Each row is followed by its class.
[ 12  17 -58  53  23 -12  71  54  63  -8   6   0 -25   2  21  -9  27  24
  16 -27  -3  36 -24 -13  16 -26  -8 -19  25  -4   2 -20  20 -40   4 -79
   9  10 -13  18  -9  38  27]
fike
[ 26 -12  20   5  22 -14  31 100  21  35 -10  56 -11  43  44 -46   9  -3
  13  38 -55  -8  -8  27 -22 -62  25  21  -5   8  -7  -1   6 -19  -4 -56
 -17   7  82  26   2  48  22]
rigof
[ 13 -14  18  21   1  -4  34  91  15  29   2  62 -12  28  59 -55  25 -14
   7  29 -54   8   1  21 -18 -58  21  39   4  12 -18 -15  30  -5 -38 -71
 -14   0  84  28   8  33   8]
gufi
[  7  23 -63  64  21   0  51  22  66 -25   3  26 -35  -1  22 -11  24  31
  26 -21  14  49 -29 -22   9 -32 -17 -24  23 -12   0  -5  13 -26 -31 -73
   9   7  -9   8 -20  32  23]
rol
[ 39  15 -50  60  16 -16  90  51  68 -39  -9  23 -30   2   6 -10  29  10
  37 -45  11  33  -7 -26  27 -38 -23 -15  28  -7  13  -6   7 -16 -12 -93
 -11   0 -13  26 -18  29  32]
div
[ 27  -9  22  -8  26  -8  31  87  26  27  -8  52 -12  39  66 -53  18   6
  29  33 -58  -7  -5  32 -14 -71  14  20  -7  -1 -19 -16   6 -19  -9 -68
 -13   2  76  28  -6  44  31]
rigof
[ 10   0  11  37  19   1  39  93  21  35 -12  69 -12  43  43 -47   0  -1
   9  48 -56   5 -10  14 -24 -73  36  30   3  16   6 -12   3 -27  10 -42
   4  12  77  28  22  45  21]
peki
[ -2  -8  35   7   0  -3  41  97  -2   6 -12  61  -2  29  68 -48  16 -10
  34  19 -45   2   6  24   6 -63  23  44  -2   9 -13 -18  12 -14 -19 -64
 -11  -5  82  30   1  51  22]
babun
[ 28  12 -41  62  21 -19  90  63  55 -30 -15 -11 -30   9  11   0  33  27
  39 -41   9  48  -6 -28  18 -33 -23 -17  18  -3  -3 -16  19 -25  -5 -90
  -9  13 -15  28 -13  41  30]
rigof
[ 10  20 -64  61  30 -10  64  31  73 -16  11  17 -26   9  22  -7  29  42
  31 -39   1  27 -23 -15  14 -46 -31 -29  21 -19   4 -16  11 -20 -18 -96
   6   7 -18  22 -11  26  39]
vapal
[ 29   6 -48  60  12 -18  83  61  47 -19 -15  -5 -27   2  -1   4  32  20
  30 -30   4  42 -20 -21  17 -26 -16  -8  26  -2   8 -11   6 -25   7 -87
 -15   9  -5  34 -11  42  24]
rigof
[ 16  17 -72  47  24 -11  56  33  64 -15  -2  12 -31  -2  18 -17  18  22
  33 -38   5  35  -9 -29  21 -39 -14 -18  16  -9  -8 -17  14 -20 -10 -96
   7  -5  -3  18 -23  34  48]
Doz
[ 28 -11  16  20  28 -15  21 100  14  27 -13  69 -10  51  41 -45   7  -8
  27  30 -54   3  -7  18 -23 -73  25  22  -7   8  -8  -8  12 -20   5 -43
 -17   1  83  36  15  39  24]
lobip
[ 38  21 -59  60  39 -16  71  50  78 -33  13  24 -28   6  30 -11  18  40
  28 -23   0  42 -17 -19  23 -50  -6 -21  33 -17   6  -6  12 -25  -3 -98
  10   6 -30  13 -12  20  47]
div
[  5  -4  14  27  -1  -1  49  91   8  40   7  63  -4  18  46 -73  26 -12
   4  19 -58  -5  -7  35 -16 -48  30  44   9  30  -2 -21   5 -38  -1 -56
   8   0  82  33  22  33  17]
fike
[ 32 -12  15  20  17  -7  21  94  22  30 -13  72  -8  51  38 -41   6 -11
  13  30 -50 -12  -7  28 -22 -70  30  20  -4   6  -9  -4   8 -21   3 -48
  -8   0  85  25   3  32  21]
lobip
[  9   9 -51  70   9 -11  71  54  56 -43 -10  19 -25   8   5   7  31  16
  37 -22   9  52 -11 -25  15 -33 -21 -12  23 -11  13 -12  18 -21 -17 -84
 -10   2  -5  24 -12  39  25]
rol
[ -5  30 -73  65   8  11  74  11  65   4  -3  33 -28  -6  14  -5  12  17
  11 -26   9  30 -30 -28  23 -34 -13 -25  10  -2  -4 -15  10 -36   2 -75
  14  22 -11   9 -16  40  26]
peki
[ 26   6 -42  70   6 -12  86  68  58 -41 -17  13 -30  15  -3  12  33   2
  42 -36  15  50 -14 -16  23 -35 -10  -7  25   2  19 -10   7 -14 -16 -86
  -9  13  10  33 -18  40  26]
sefug
[ -1  -9  15  12   6 -10  34  93  22  11   8  60  -4  46  60 -49  18  -4
  24  31 -58 -10   1  27 -12 -70  15  27  -3  -7  -7 -12  14  -5 -31 -74
 -18   2  79  29  18  15   3]
vapal
[ -9  18 -67  78   4  10  84  25  51  13  -5  30 -15 -14  -4  -2   6  24
   4 -31   8  24 -28 -20  12 -32   5 -18  18   8   4 -26   3 -48  31 -69
  25  17  -7  13 -23  41  35]
peki
[  5  -6  17  23 -10   3  41  84   5  23 -11  84 -11  22  61 -66  13  -5
  15  14 -42  -2   1  20   8 -55  16  49  -3  17  -7 -15  15 -16 -37 -76
  -2 -10  89  41  18  45  24]
babun
[  9  -7  12  17  -1   0  36  92  24  20   1  76 -10  23  64 -61  21  -5
   4  29 -56   0   4  23  -5 -57  17  37  -4  15 -15 -13  25  -6 -27 -76
  -5   4  81  28  14  32  15]
gufi
[ 22  21 -67  64  23 -11  82  45  67 -13   6  28 -29  -5  20 -20  18  30
  23 -44   6  34 -12 -25  18 -39 -12 -21  25 -15   5 -10  19 -33   4 -84
   2   1 -21   8 -23  32  44]
div
[  6  16 -71  62  15   2  67  32  64  -3   7  35 -25  -6  20 -10  25  34
  11 -31   0  36 -31 -13  12 -33  -9 -18   6   0 -12  -7  26 -24  -3 -85
   4  16   2   7 -20  33  32]
gufi
[ -1  19 -77  62  21  -3  65  25  69 -10  18  23 -22   0  16 -13  25  41
  26 -40  -1  23 -29  -7  14 -39 -32 -26  19 -19   4 -11  11 -23  -7 -85
   8  11 -12  17 -12  24  36]
vapal
[ 27 -12  19  25  -8   5  36  85   1  31 -16  69  -4  32  36 -53  21 -30
   8  12 -47  -3 -10  24  -3 -62  26  40  -1  16 -18 -14   9 -15 -15 -34
 -16   0  89  27  -2  31   6]
lobip
[ 13  -7  17  18  23  -9  29  96  22  39   2  43  -5  43  44 -49  18  -9
   5  45 -69   4 -17  40 -31 -61  43  29  10  19   3  -5   3 -36   8 -38
  -1   8  82  23  18  34  16]
fike
[  9  24 -64  66  18   2  60  34  66 -22  -5  26 -26  -8  19   0  21  38
  18 -38   4  32 -21 -13  32 -26  -8  -8  19  -9   3  -6  16 -35   3 -77
  19   2  -8   7 -20  46  49]
babun
[ 30  -5   7  17  13  -3  40  84  23  39   1  75 -11  33  34 -52   9 -19
  -4  31 -51   3 -15  26 -19 -64  45  30   9  10  10   3   5 -18   9 -33
 -21   7  78  18  -5  30  14]
div
[ 17  17 -67  51  26 -10  64  37  71   2   8  13 -38   7  15 -16  37  18
  28 -36  -2  22 -15  -9  21 -29 -23 -18  27 -11   0 -22  16 -35 -10 -87
   3  -2  -6  28 -12  42  43]
fike
[ 19  -7 -14  16  27  -4  27  97  32  25  -4  52 -12  32  50 -48   7   4
   8  34 -68  18  -4  22 -24 -66  35  29   9   9   5   0   5 -21   5 -50
   8   4  73  27  18  41  31]
Doz
[ 21  -8  12  13  14  -3  21  79  24  23  -8  77 -12  44  37 -41   8  -6
   9  34 -51   1 -20  26 -24 -64  28  26  -7  -1   5  -1   9  -8 -17 -37
 -19   5  84  17  -5  49  19]
rol
[ 35  13 -57  65  11  -5 102  65  66 -30  -8  26 -21  -2   2  -9  32  12
  26 -36   8  33  -6 -14  35 -37  -7  -1  32   7  22 -13   8 -28  16 -85
  -1   8 -13  18 -27  30  31]
div
[ 28   6 -61  43  13  -9  78  56  62 -43  -7   4 -32   3   6   6  27   0
  36 -25   3  49  -4 -20  21 -32 -23 -15  27  -7   4 -10   4 -11  -1 -89
  -4   5  -3  25 -24  30  27]
Doz
[ -2   3   4  20 -13  19  52  79  11  46 -19  91  -9  22  53 -66  11 -21
   5  36 -46  -9  -8  22  -1 -57  17  34  -6  26  -4 -23   0 -28   0 -51
   5  11  86  28   9  47   8]
peki
[  4  14 -43  73   1 -11  68  51  48 -41 -15  20 -19   7   6   1  27  17
  32 -17   4  53 -14 -25  19 -32  -5  -8  26  -3  16 -14  18 -28   3 -81
 -11   3   2  18 -17  41  20]
rol
[ 37  15 -51  56   8 -12  93  55  64 -32  -9  21 -27  -4  -3   1  32   3
  25 -33   2  38 -11 -18  28 -34  -8  -6  36  -3  21  -9  -1 -22  12 -89
  -9   6 -14  22 -24  23  27]
div
[ 23   6 -44  52  20 -19  75  62  50 -38 -11  -8 -19  16  10  10  31  32
  36  -9   5  45 -13 -22  23 -36 -11 -13  18 -10  -7 -15  19 -24   7 -96
 -16  12 -15  23 -10  37  31]
rigof
[  0  18 -63  66  16   3  56  25  67 -30   1  33 -33   2  21 -13  15  30
  30 -20  15  33 -26 -19   5 -33 -19 -23  20 -13   4   0   9 -28 -30 -74
   4   2  -3   5 -19  38  22]
rol
[  8  25 -72  70  17   0  68  25  67   2   7  22 -30  -2  19 -13  38  34
  22 -53   7  37 -27  -7  23 -37 -29 -29  23 -13   1 -21  11 -24 -11 -85
  12  10 -12  17 -23   7  32]
vapal
[  9  -8  11   3  25  -6  27  91  30  30   1  71  -9  38  63 -48  23   1
  13  41 -62   8  -5  30 -19 -71  23  21 -12  11 -16  -5  26  -9  -5 -63
 -11  13  87  22   4  37  19]
gufi
[ 12  23 -66  53  13   0  75  33  71   2   3   6 -29  -8  16 -19  33  18
   9 -42  -4  24 -26  -9  20 -25 -21 -19  23  -2  -2 -10   9 -41  -7 -67
  13   7  -6   9 -19  43  29]
fike
[  8 -15   9  25  27  -4  26 109  30  23   4  56  -6  40  70 -41  14  17
   3  50 -57  14  -6  33 -34 -68  35  19   3   6 -10   3  20 -16  -8 -58
   3  11  74  19  21  33  16]
gufi
[ 23 -11  12  25  -8   2  36  97  15  39 -14  86  -4  28  41 -65  18 -22
   7  25 -55 -16   6  21  -4 -64  16  45  -1  20 -12 -24  20 -29 -15 -70
  -3 -12  92  27  -1  29  20]
lobip
[ 25 -17   8  23  16  -5  27  94  14  29 -19  81  -7  49  37 -44   4 -10
  15  24 -47 -11 -16  27 -19 -70  25  27 -13  12  -3  -1  10 -18   3 -34
 -21  -4  95  29  10  33  11]
lobip
[  22   10  -50   58   11  -13   81   59   66  -28    0   21  -23   10
    0   -1   41   11   38  -26    4   26  -12  -10   24  -37  -29   -9
   27    0   23  -23    6  -15   -5 -114   -4   11    2   41  -11   21
   19]
vapal
[  3 -10  19  23  -7  11  45  95  10  41  -6  75  -7  14  63 -59  33 -19
   1  19 -47  12   0  32  -8 -55  28  32   0  24 -18 -24  16 -16 -13 -60
  -2   7  88  27  -5  29  11]
gufi
[  3  13 -74  74  18  -4  65  44  64 -16   6  27 -16   7  17 -11  15  48
  25 -25   3  32 -35  -6   9 -44   0 -22  10  -8  -4   6   7 -39  -6 -82
  17  11   8  -2 -16  42  52]
sefug
[ 10  -3  11  29  20  -6  16  85  34   6  -1  72 -15  43  58 -56  13  10
  18  47 -56  12  -7  13 -29 -68  21  29   1  -1   6   4  20 -19 -32 -57
  -9  -5  82  23  23  47  15]
rol
[ 20  -6   7  31   8  -3  51 110  23  15   9  65  -9  31  71 -69  12  -2
  12  37 -45   2   9  16 -13 -66  33  39  15   4  -2  -2  15 -23 -29 -70
  -4  -1  57  19  25  32  14]
div
[ 15  11 -66  56  19   2  81  37  56   4   9   9 -27  -3  21 -14  35  23
  17 -37  -6  35 -34   3  20 -33 -16 -11  32   2   0 -20   6 -39  -7 -68
  12   5  -9  20 -17  34  32]
fike
[ -1  23 -62  79  11  18  66  24  60  -6  -1  32 -24 -12   7  -8  17  28
  12 -38  18  29 -26  -6  23 -27   4  -4  17  10   1  -5  10 -43   4 -63
  24  10   0  -2 -30  42  43]
babun
[ 35   6 -52  69   4 -11  78  61  52 -32 -24  17 -25  10 -12   9  32   2
  29 -41  11  35  -8 -27  27 -30 -21  -7  17  -3   4 -17  21 -23  12 -76
 -15   2   1  29 -18  32  20]
lobip
[ 10  -7   9  11  10   3  13  72  29  20   2  73 -12  41  49 -48  14  -5
  11  44 -51   2 -14  30 -27 -61  26  26  -1  -7  -1   3  13 -14 -21 -45
 -14   5  88  14   0  44   9]
rol
[ 23   7 -57  47  15 -14  81  64  55 -36  -6   2 -25   3   8  -5  27   6
  44 -33   1  42   3 -18  23 -35 -13  -5  25   1   7 -19   8 -17  11 -92
  -2   5   3  27 -26  36  32]
Doz
[ 16 -13  16  -1  20 -10  23  98  26  29   5  48 -14  46  52 -46  15 -17
  14  44 -58  -6 -13  38 -27 -56  27  23  11   1  -1  -7   4 -20 -10 -53
 -14   4  84  35  18  38   8]
fike
[  29    8  -63   50   11  -14   81   64   60  -35  -14   15  -31    2
    0    1   29    0   39  -30    4   42    4  -25   28  -31  -27   -7
   25    0   10  -18   11  -12    0 -106   -4   -2   -3   29  -21   33
   39]
Doz
[ 18  11 -54  71   5  -8  84  55  61 -23 -10   5 -24   5 -11   7  38  11
  26 -49   5  37 -17  -9  23 -32 -23 -10  32  -7  26 -20   4 -11   6 -79
  -7  12  -3  33 -19  14  15]
vapal
[ 34   5 -65  52  13  -9  78  64  63 -40 -12   2 -28   4  -5   6  26   4
  27 -27  -3  47  -5 -20  23 -30 -10  -4  27  -1  15  -7   6 -13  13 -74
  -4   6   2  24 -20  38  28]
Doz
[ 21  12 -60  51   4  -4  84  54  60 -35 -19   5 -26  -7   6  -3  30   2
  30 -36   3  48  -1 -23  30 -29 -12  -6  28   8  10 -22   8 -22  11 -89
   4   3   1  25 -29  33  24]
Doz
[ 28  10 -45  52  14 -14  88  58  54 -32 -18  -2 -30   5  16  -7  34  24
  38 -37   9  37  -6 -24  31 -31 -28  -9  28  -1   2 -20  17 -20  -8 -96
 -12   7  -9  35 -20  50  21]
rigof
[ 18  16 -68  71   8   1  65  29  49   2 -10  26 -27  -1   4 -12  26  18
  21 -41  19  31 -20 -22  23 -36 -17 -20  20  -1 -15 -20  14 -36  -3 -75
   6   1  -7  15 -26  26  33]
lobip
[  7  -4   8  34  -6   2  51  94  11  31  -8  80  -3  28  53 -72  22  -1
  15  19 -53   6  -3  31  -4 -64  25  42  -4  29  -2 -15  13 -30 -17 -57
   9   3  91  23   8  46  37]
sefug
[ 15  10 -45  73  12 -17  80  60  56 -24  -9   8 -18   8  -8   8  38  20
  29 -53  -4  32 -13 -10  21 -38 -16 -11  34  -6  22 -22   4 -13   9 -86
  -3   6  -3  36 -17  20  27]
vapal
[ 15  17 -53  63   1   2  91  43  52 -17 -15  28 -26   7  -3  -1  23   4
  23  -8  13  33 -17 -25  24 -33 -13 -11  19  13   7 -19  -1 -27   9 -86
   6  22   2  26 -14  38  11]
peki
[ 28  21 -67  52  17  -4  70  17  63  -4  -5  10 -32  -3  22 -17  24  42
  13 -34   1  30 -28 -20  25 -30 -18 -21  15  -7 -12 -13  18 -34 -12 -87
   3  10 -13  15 -22  44  35]
rigof
[  6  -4   8  30  23   1  28  90  22  33 -10  73 -16  47  44 -42  -2   0
  10  58 -49   1 -15  15 -33 -71  35  24   2   9   5  -3  -3 -20   4 -46
  -2  11  80  32  31  41  11]
peki
[ 31 -15   4  21  10  -6  34  94  11  20  -1  51  -7  39  46 -58  13   8
   5  34 -62 -11 -11  26 -14 -56  31  46   5   5 -17  -3  15 -16 -32 -50
 -15   4  73  20  17  49  19]
rigof
[ 26  25 -66  55  14   0  72  15  63   2 -13  14 -29  -6  20 -18  33  39
   6 -40   2  34 -25 -17  36 -27 -16 -19   8   2  -9 -17  21 -39   4 -70
   6  11  -9  11 -27  39  37]
rigof
[ 10 -12   7  12  25 -13  22  78  25  44  18  64  -5  44  40 -42  19  -1
  20  25 -59  -8 -17  37 -34 -68  16  15   2  -7   3 -13  10 -12  -3 -64
 -15   7  84  33   3  27  23]
vapal
[ 16 -10  -7  10   7   1  40  98  21  21  -3  58 -12  28  65 -61   9 -10
  14  25 -52   4   9  16  -7 -62  26  37   1  11 -10 -16  17 -16 -25 -69
   0  -2  72  24   9  43  21]
Doz
[  0  -3  12  20  -1  -4  45  89  20  12  -1  66  -3  34  67 -62  17   7
   9  17 -61 -10   1  25  -1 -67  10  30  -2   5   1 -13  11 -10 -27 -61
  -5  -1  75  33  25  22   3]
vapal
[ 23   7 -43  64  19 -11  85  66  68 -39   2  -1 -27   2  20   3  37  18
  37 -35   7  52  -4 -16  15 -34 -17 -13  23   1   3 -15  21 -13  -6 -98
   1  20  -6  30 -15  34  21]
gufi
[ 25  -7  10   7  21  -8  45  91  23  40   1  77  -6  32  44 -56  13 -12
   5  27 -56  -3  -5  24  -9 -72  38  27   4  11   5  -3   4 -18   3 -43
 -17   0  77  23  -7  40  26]
div
[ -5   2  20  32  -9   9  33  73  11  28 -12  77  -4  14  51 -66  18 -16
  11  20 -54  11  -7  24 -12 -58  27  38   7  23   4 -19   5 -30 -21 -46
   4  -1  81  20  -3  38  19]
rol
[  9  18 -67  57  20  -6  68  41  65   2  14   3 -21  -4  19 -10  27  25
   3 -24  -5  38 -34  -8  20 -26  -6 -20  27   0  -1 -12  19 -44   1 -73
  15  12  -9  11 -12  31  25]
fike
[ 30   6 -64  55   7  -8  90  69  58 -27 -17   5 -26  -3  -9   3  26  -2
  24 -42  -1  45  -1 -19  27 -28 -12  -3  24   6  16 -16   6 -18  14 -72
   0   5   2  22 -30  37  33]
Doz
[ 17  17 -79  49  29  -7  64  31  69 -23   6   7 -35  -2  26  -9  20  25
  34 -40   1  46 -10 -20  23 -38 -19 -27  30 -13  -6 -11  10 -20  -9 -88
  12   2 -15  17 -26  34  44]
Doz
[ 16  12 -49  69  10 -18  81  52  60 -28  -4   8 -24  12  -1   1  34  16
  38 -59  -2  29 -11 -12  21 -36 -25 -12  27 -12  22 -19  11 -10  -2 -87
 -12   7   0  35 -16  20  19]
vapal
[ 11  -9 -19   5  18   4  33  98  32  26   1  58  -5  36  59 -51   4   0
   9  42 -63   5  -2  36 -16 -65  35  27  -4  10  -3   3  10 -23  13 -44
   4  13  81   8   5  39  22]
Doz
[  1  -3  23  27   3   2  27  87   7  10  -8  67  -9  35  67 -63  11  -3
  17  39 -40  -1   6  21  -6 -55  24  45  -1  18  -9   3  14 -18 -39 -52
   3  -1  80  26  34  46  18]
babun
[ 17  -5   7  29  12   1  27  92  24  41 -14  80  -4  35  40 -66  11  -9
   9  22 -45 -12  -4  21 -12 -67  25  27 -10  26  -9  -7  17 -32   1 -46
   2   2  93  22   3  43  18]
lobip
[ 26  -5  19   9  15  -5  40  89  19  21 -11  46  -8  33  60 -66  23   8
  18  30 -58  -3  -4  25  -5 -64  23  32  -5  13 -21 -12   7 -26 -16 -54
  -7   4  78  20  -1  46  22]
rigof
